Below is a small trained network, with its code and all its weights. Each question gives an input and a target symbol and asks what happens when units are switched off, that is, made to give their printed mean instead of their output.

import numpy as np


def w(rows, s, z=0):
    codes = np.array(rows[::2]) - 128.0
    scale = np.full(codes.shape[1], s)
    scale[-1] = z or s
    return codes * scale


def f(y):
    return y / 2 * (1 + np.tanh(0.7978845608 * (y + 0.044715 * y**3)))


def softmax(a):
    e = np.exp(a - a.max(-1, keepdims=True))
    return e / e.sum(-1, keepdims=True)


def log_softmax(a):
    a = a - a.max(-1, keepdims=True)
    return a - np.log(np.exp(a).sum(-1, keepdims=True))


def net(x, mask):
    ids = ['γεθλμξπσφ'.index(c) for c in x.split()]
    T = len(ids)
    res = E[ids] + P[:T]
    r = res
    for j in range(2):
        rows = slice(2 * j, 2 * j + 2)
        q, k, v = (r @ M[0][rows].T for M in (Q, K, V))
        z = softmax(np.where(np.tri(T) > 0, q @ k.T / 2**0.5, -1e9)) @ v
        o = O[0][rows]
        res = res + np.where(mask[j], z, o[:, -1]) @ o[:, :-1]
    y = f(res @ A[0][:, :-1].T + A[0][:, -1])
    res = res + np.where(mask[2:10], y, B[0][:, -1]) @ B[0][:, :-1]
    return log_softmax(res[-1] @ U[:, :-1].T + U[:, -1])


Q, K, V, O, A, B = {}, {}, {}, {}, {}, {}
E = w([
[94,171,148,87,191],'γ',
[92,141,181,117,135],'ε',
[154,102,177,116,147],'θ',
[201,226,167,13,77],'λ',
[245,69,94,188,80],'μ',
[144,162,110,113,212],'ξ',
[182,170,188,72,5],'π',
[182,131,165,248,162],'σ',
[90,9,112,109,125],'φ',
],0.015)
P = w([
[103,156,62,118,87],'0',
[170,147,146,112,146],'1',
[78,152,96,162,97],'2',
[180,119,216,97,159],'3',
[69,133,113,175,119],'4',
[149,116,254,107,157],'5',
],0.016)
Q[0] = w([
[127,96,153,73,132],'H0',
[89,111,131,114,108],'H0',
[126,179,139,208,91],'H1',
[167,103,248,118,200],'H1',
],0.018)
K[0] = w([
[192,89,212,20,102],'H0',
[141,158,149,116,179],'H0',
[80,199,99,11,150],'H1',
[56,37,167,167,255],'H1',
],0.0091)
V[0] = w([
[215,114,131,159,194],'H0',
[180,77,110,124,40],'H0',
[125,155,245,74,165],'H1',
[115,2,78,41,111],'H1',
],0.0084)
O[0] = w([
[180,188,128,168,161,120],'H0',
[202,75,68,94,1,194],'H0',
[171,186,84,57,72,165],'H1',
[104,25,121,6,232,253],'H1',
],0.0079,0.0043)
A[0] = w([
[73,112,109,160,113,255],'N0',
[8,163,88,114,122,111],'N1',
[90,114,115,85,181,53],'N2',
[43,89,104,146,25,79],'N3',
[112,88,127,63,109,8],'N4',
[179,185,169,136,127,71],'N5',
[123,161,197,82,140,125],'N6',
[78,113,9,173,171,101],'N7',
],0.014,0.0096)
B[0] = w([
[170,114,123,38,207,254],'N0',
[2,76,141,147,51,198],'N1',
[130,117,124,143,68,230],'N2',
[142,99,197,227,162,235],'N3',
[134,181,164,179,166,243],'N4',
[61,197,161,200,109,186],'N5',
[140,85,53,134,133,230],'N6',
[138,178,13,207,116,211],'N7',
],0.01,0.0081)
U = w([
[32,127,234,118,133,22],'γ',
[89,103,139,197,142,53],'ε',
[117,160,25,123,98,91],'θ',
[61,122,117,95,49,82],'λ',
[187,119,72,166,76,37],'μ',
[174,210,131,149,181,131],'ξ',
[138,140,95,103,2,182],'π',
[105,159,232,184,115,109],'σ',
[148,108,162,41,175,253],'φ',
],0.0079,0.0056)

Each question gives the input, a string of symbols that net reads in full, and the target symbol t.
The units are the heads (2 rows each of Q, K, V and O) and the neurons (one row each of A and B). Each row of codes is followed by its name. A weight is (code - 128) times the scale printed after its matrix; where a second scale follows, it is the last column's (O, A, B and U).
mask holds one flag per unit, heads first, then neurons. A switched-off unit (its flag False) gives its mean, the last column of its rows in O or B, instead of its output. The means were averaged over made-up inputs and are rounded, as every weight is.
A unit's drop is (log p(t) with every unit on - log p(t) with that unit switched off) / (log p(t) with every unit on - log p(t) with every unit switched off).
The circuit of an input: a set's keep is (log p(t) with only the set's units on - log p(t) with every unit switched off) / (log p(t) with every unit on - log p(t) with every unit switched off). Starting from all 10 units, units are removed one at a time, each time the one whose removal leaves the highest keep (on an exact tie, the one counted first), for as long as the keep stays at least 0.8.
units of the circuit, in order: the units of the circuit, biggest drop first
unit that matters most: the unit with the biggest drop
k most important neurons: the k neurons with the biggest drops, biggest first
which heads matter: for each layer, one digit per head in row order, 1 if its drop is at least 0.15 and else 0, layers parted by /
drop of u: that unit's drop, to one decimal
input π ξ φ θ ξ π, target π: units of the circuit, in order -> N3, H0
input φ φ λ ξ γ, target λ: units of the circuit, in order -> N1, N3
input σ σ γ ξ, target σ: units of the circuit, in order -> N5, H1
input ε φ ε φ φ ε, target φ: units of the circuit, in order -> H1, N5
input φ ξ φ ξ σ, target ξ: unit that matters most -> N1
input π λ σ μ, target σ: units of the circuit, in order -> H1, N5
input γ γ φ ξ φ, target θ: units of the circuit, in order -> N7, H0, N3
input φ γ π π, target π: which heads matter -> 10
input φ φ π, target σ: units of the circuit, in order -> N3, H1
input φ ξ ε σ π ξ, target σ: units of the circuit, in order -> H1, N5
input σ σ ξ μ, target σ: units of the circuit, in order -> N5, H1
input φ ξ ξ π ξ θ, target π: which heads matter -> 01
input γ φ φ φ σ, target ξ: which heads matter -> 10
input φ μ ξ θ ε, target γ: 3 most important neurons -> N1, N7, N6
input φ φ φ, target ε: 2 most important neurons -> N7, N3
input π ξ γ π ξ λ, target π: 4 most important neurons -> N6, N3, N4, N0
input φ φ φ φ φ π, target φ: units of the circuit, in order -> H1
input φ φ φ φ π, target σ: 3 most important neurons -> N3, N6, N7
input ξ φ φ, target ε: which heads matter -> 01
input π φ ε σ ξ, target θ: 3 most important neurons -> N7, N3, N4
input γ ε ε, target γ: most important neuron -> N1
input π φ ε φ φ σ, target φ: drop of H1 -> 0.5
input φ φ γ, target λ: drop of N1 -> 0.9
input θ ε θ ξ ξ, target θ: drop of N4 -> 0.2
